Small tables with named rows and columns. After each table, cells are looked up by row and column.

Zurevi:
          Pog  Fezem    Zep    Dok  Lofovo
Sol     -2.19   6.17   1.17  -9.67    1.56
Maru    -0.23  -1.81   0.44  -9.67   -3.82
Muni     4.68   0.73   3.81  -9.67    5.24
Toge    -1.84   4.73  -1.20  -9.67   -1.91
Bimobo  -2.40   4.77   3.62  -9.67    3.38
Mefot    1.11   4.08  -2.33  -9.67   -2.84
Torege   0.21   0.04   3.65  -9.67    6.46
Gusigu   0.92   5.54   4.50  -9.67    3.64
Tedate   0.30  -1.45   5.62  -9.67    4.16
Nurure  -0.15   4.52  -1.77  -9.67   -2.68

Gusigu, Fezem -> 5.54
Muni, Fezem -> 0.73
Mefot, Zep -> -2.33
Sol, Fezem -> 6.17
Torege, Zep -> 3.65
Maru, Lofovo -> -3.82
Toge, Fezem -> 4.73
Muni, Zep -> 3.81
Muni, Lofovo -> 5.24
Maru, Zep -> 0.44
Maru, Pog -> -0.23
Nurure, Pog -> -0.15
Bimobo, Fezem -> 4.77
Torege, Fezem -> 0.04
Toge, Lofovo -> -1.91
Tedate, Lofovo -> 4.16
Nurure, Lofovo -> -2.68
Toge, Zep -> -1.20
Toge, Dok -> -9.67
Row with the largest Fezem: Sol

Zus.csv
,Takem,Panita
Faz,40401,81660
Rudizes,62975,60669
Meratab,53736,51256
Pesomu,63837,49937
Detifa,67678,51262
Sav,87909,63134
Vem,56962,59763
Bop,76693,57174
Kisem,57278,50912
Dob,54603,78981
Bez,8934,34391
Tidov,59004,68529
Luva,68668,65849
Gibugo,66074,66844

Panita of Vem: 59763
Takem of Vem: 56962
Takem of Kisem: 57278
Takem of Rudizes: 62975
Takem of Pesomu: 63837
Takem of Bez: 8934
Panita of Kisem: 50912
Takem of Sav: 87909
Takem of Faz: 40401
Panita of Detifa: 51262
Panita of Rudizes: 60669
Panita of Faz: 81660
Panita of Sav: 63134
Panita of Dob: 78981
Panita of Bop: 57174
Takem of Tidov: 59004

Batezal =
fields: Togalag, Tipave, Zosis, Padid, Beguzi, Lufifov
Logu: [499, 294, 560, 697, 433, 470]
Vaketam: [431, 276, 225, 875, 325, 618]
Teki: [889, 471, 819, 244, 366, 547]
Sitos: [667, 349, 381, 854, 736, 582]
Mes: [431, 252, 805, 801, 841, 842]
Pera: [704, 914, 537, 567, 258, 250]
Labeg: [713, 765, 707, 638, 688, 152]

What is the Beguzi of Pera in Batezal?
258
What is the Padid of Logu in Batezal?
697
What is the Togalag of Pera in Batezal?
704
What is the Tipave of Labeg in Batezal?
765
What is the Tipave of Pera in Batezal?
914
What is the Tipave of Logu in Batezal?
294
What is the Togalag of Mes in Batezal?
431
What is the Zosis of Pera in Batezal?
537
What is the Beguzi of Vaketam in Batezal?
325
What is the Tipave of Teki in Batezal?
471
What is the Togalag of Labeg in Batezal?
713
What is the Tipave of Mes in Batezal?
252
What is the Lufifov of Vaketam in Batezal?
618
What is the Togalag of Logu in Batezal?
499
What is the Zosis of Labeg in Batezal?
707
What is the Zosis of Sitos in Batezal?
381
What is the Padid of Vaketam in Batezal?
875
What is the Beguzi of Teki in Batezal?
366
What is the Togalag of Sitos in Batezal?
667
Which row has the largest Zosis? Teki

Table Fal
,Guzetub,Bafomu,Sunemu,Fot,Ferane,Sof,Turol,Letezu,Dudosi,Nezolov
Koter,5,49,33,132,95,175,22,33,166,141
Sunem,96,98,116,109,105,91,108,105,103,106
Nufuga,99,106,110,101,120,97,105,96,94,92
Nes,85,113,114,111,101,113,111,117,99,103
Duges,244,94,11,133,119,243,247,36,60,66

What is the Nezolov of Sunem in Fal?
106
What is the Sunemu of Nufuga in Fal?
110
What is the Bafomu of Sunem in Fal?
98
What is the Letezu of Nes in Fal?
117
What is the Nezolov of Nes in Fal?
103
What is the Sunemu of Koter in Fal?
33
What is the Sof of Nes in Fal?
113
What is the Dudosi of Sunem in Fal?
103
What is the Sof of Sunem in Fal?
91
What is the Guzetub of Sunem in Fal?
96
What is the Bafomu of Nes in Fal?
113
What is the Dudosi of Koter in Fal?
166
What is the Nezolov of Koter in Fal?
141
What is the Sof of Duges in Fal?
243
What is the Turol of Nes in Fal?
111
What is the Dudosi of Nufuga in Fal?
94
What is the Fot of Nufuga in Fal?
101
What is the Fot of Duges in Fal?
133
What is the Letezu of Koter in Fal?
33

Moz:
         Regu  Sevoze  Gerede  Runage  Mename  Fonim  Miboki    Nar    Zil  Palafur
Fik     0.471   0.630   0.628   0.462   0.547  0.269   0.301  0.627  0.666    0.534
Zef     0.438   0.641   0.521   0.444   0.447  0.449   0.329  0.599  0.356    0.605
Ger     0.584   0.393   0.653   0.338   0.598  0.463   0.251  0.519  0.710    0.220
Kes     0.516   0.559   0.507   0.476   0.591  0.600   0.559  0.536  0.643    0.522
Mobul   0.562   0.512   0.532   0.552   0.521  0.587   0.646  0.593  0.581    0.508
Gisi    0.555   0.577   0.573   0.487   0.575  0.552   0.600  0.527  0.668    0.500
Mer     0.525   0.548   0.733   0.385   0.531  0.573   0.712  0.536  0.007    0.353
Vugo    0.488   0.613   0.417   0.617   0.542  0.542   0.482  0.561  0.558    0.626
Neno    0.534   0.606   0.551   0.500   0.573  0.564   0.572  0.535  0.669    0.564
Vusite  0.517   0.522   0.328   0.672   0.595  0.645   0.478  0.494  0.542    0.785
Govi    0.621   0.488   0.365   0.414   0.571  0.522   0.153  0.633  0.567    0.331
Suse    0.600   0.511   0.436   0.553   0.594  0.656   0.441  0.629  0.670    0.539
Faz     0.495   0.558   0.559   0.514   0.540  0.569   0.572  0.648  0.662    0.533
Tatike  0.498   0.690   0.525   0.503   0.404  0.488   0.518  0.616  0.603    0.640

Gerede of Suse = 0.436
Palafur of Govi = 0.331
Regu of Vugo = 0.488
Gerede of Tatike = 0.525
Regu of Gisi = 0.555
Runage of Fik = 0.462
Miboki of Vusite = 0.478
Fonim of Zef = 0.449
Nar of Zef = 0.599
Regu of Zef = 0.438
Gerede of Vusite = 0.328
Regu of Kes = 0.516
Mename of Vugo = 0.542
Gerede of Zef = 0.521
Regu of Ger = 0.584
Mename of Mobul = 0.521
Palafur of Mer = 0.353

